Here is a tiny trained network, its code and every weight. The questions are about switching its units off for an input and a class, where a switched-off unit gives its printed mean instead of its output.

import numpy as np


def w(rows, s, z=0):
    codes = np.array(rows[::2]) - 128.0
    scale = np.full(codes.shape[1], s)
    scale[-1] = z or s
    return codes * scale


def f(y):
    return y / 2 * (1 + np.tanh(0.7978845608 * (y + 0.044715 * y**3)))


def log_softmax(a):
    a = a - a.max(-1, keepdims=True)
    return a - np.log(np.exp(a).sum(-1, keepdims=True))


def net(x, mask):
    res = np.array(x, float).reshape(1, 6) / 4 @ E
    y = f(res @ A[0][:, :-1].T + A[0][:, -1])
    res = res + np.where(mask, y, B[0][:, -1]) @ B[0][:, :-1]
    return log_softmax(res[-1] @ U[:, :-1].T + U[:, -1])


A, B = {}, {}
E = w([
[96,83,133,171,137,105,129,95,71,121,55,193],'x0',
[168,69,104,134,159,180,187,115,178,61,75,226],'x1',
[130,237,8,123,107,128,59,190,152,117,98,142],'x2',
[206,174,204,75,132,171,126,98,196,95,95,126],'x3',
[123,169,118,152,59,159,176,204,120,109,130,145],'x4',
[74,154,75,93,81,254,142,85,83,89,110,75],'x5',
],0.0087)
A[0] = w([
[96,137,62,133,226,109,131,153,139,80,113,143,191],'neuron 1',
[180,114,189,63,177,210,146,113,168,68,126,136,254],'neuron 2',
[147,130,193,136,143,17,140,104,135,176,159,124,189],'neuron 3',
[191,118,47,130,145,82,34,148,217,140,119,116,210],'neuron 4',
[109,165,107,97,30,214,177,202,152,114,184,69,204],'neuron 5',
[112,177,88,81,79,128,84,198,85,138,144,146,195],'neuron 6',
[68,111,103,123,126,176,109,74,131,91,29,141,131],'neuron 7',
[7,59,151,169,126,100,55,111,88,214,197,107,153],'neuron 8',
[136,255,125,149,44,109,87,214,133,128,125,117,239],'neuron 9',
],0.0074,0.0033)
B[0] = w([
[177,143,111,163,131,151,65,127,147,86,133,136,178],'neuron 1',
[152,186,170,85,111,174,90,99,170,124,105,146,253],'neuron 2',
[114,97,130,215,242,117,171,99,107,143,173,69,204],'neuron 3',
[150,131,99,123,129,160,130,106,180,108,155,104,205],'neuron 4',
[182,113,170,190,115,187,122,140,179,86,240,58,255],'neuron 5',
[129,155,172,73,114,170,107,170,126,118,156,94,206],'neuron 6',
[93,134,169,87,118,148,117,80,130,104,43,196,202],'neuron 7',
[107,163,70,108,10,107,142,106,87,162,174,90,221],'neuron 8',
[213,116,174,119,102,135,96,169,179,106,100,152,247],'neuron 9',
],0.011,0.0098)
U = w([
[205,169,156,115,71,219,30,142,209,67,156,105,212],'0',
[64,186,97,48,41,146,93,80,85,112,45,196,72],'1',
[37,105,30,172,128,97,189,100,49,180,231,46,73],'2',
[145,47,165,194,235,83,186,150,192,127,75,172,212],'3',
[82,151,94,104,73,60,149,253,45,175,133,115,1],'4',
],0.0075,0.0039)

Each question gives the input, the list of numbers given to net, and the class t.
The units are the neurons (one row each of A and B). Each row of codes is followed by its name. A weight is (code - 128) times the scale printed after its matrix; where a second scale follows, it is the last column's (A, B and U).
mask holds one flag per neuron, in row order. A switched-off neuron (its flag False) gives its mean, the last column of its row in B, instead of its output. The means were averaged over made-up inputs and are rounded, as every weight is.
A unit's drop is (log p(t) with every unit on - log p(t) with that unit switched off) / (log p(t) with every unit on - log p(t) with every unit switched off).
The circuit of an input: a set's keep is (log p(t) with only the set's units on - log p(t) with every unit switched off) / (log p(t) with every unit on - log p(t) with every unit switched off). Starting from all 9 units, units are removed one at a time, each time the one whose removal leaves the highest keep (on an exact tie, the one counted first), for as long as the keep stays at least 0.8.
units of the circuit, in order: the units of the circuit, biggest drop first
most important unit: the unit with the biggest drop
top k neurons: the k neurons with the biggest drops, biggest first
drop of u: that unit's drop, to one decimal
input [-2,-8,-2,-5,3,1], class 2: most important unit => neuron 8
input [-5,-2,-7,2,4,-3], class 3: top 2 neurons => neuron 3; neuron 8
input [2,8,-8,7,0,4], class 1: units of the circuit, in order => neuron 5; neuron 7
input [6,4,3,0,0,-3], class 3: units of the circuit, in order => neuron 2; neuron 5
input [-8,2,-8,2,-3,-2], class 3: units of the circuit, in order => neuron 3; neuron 5
input [8,6,-7,6,2,-3], class 3: top 2 neurons => neuron 8; neuron 5
input [0,-7,4,-8,0,0], class 4: top 4 neurons => neuron 8; neuron 2; neuron 7; neuron 5
input [2,5,3,4,-5,4], class 1: top 3 neurons => neuron 5; neuron 7; neuron 9
input [7,-1,-1,1,6,0], class 1: top 2 neurons => neuron 5; neuron 3
input [3,-5,0,6,-8,-2], class 2: top 2 neurons => neuron 9; neuron 3
input [2,-4,-4,4,-3,4], class 1: top 2 neurons => neuron 5; neuron 9
input [8,-1,2,-3,2,2], class 1: drop of neuron 5 => 0.1
input [-3,4,-2,-2,-7,-6], class 3: drop of neuron 3 => 0.1
input [-4,0,-1,6,-6,-8], class 3: units of the circuit, in order => neuron 3
input [-5,-1,-8,2,-1,-2], class 3: units of the circuit, in order => neuron 3; neuron 5
input [-3,1,-3,-1,0,-8], class 3: drop of neuron 8 => 0.1
input [3,-2,-4,6,-8,6], class 1: units of the circuit, in order => neuron 5; neuron 7
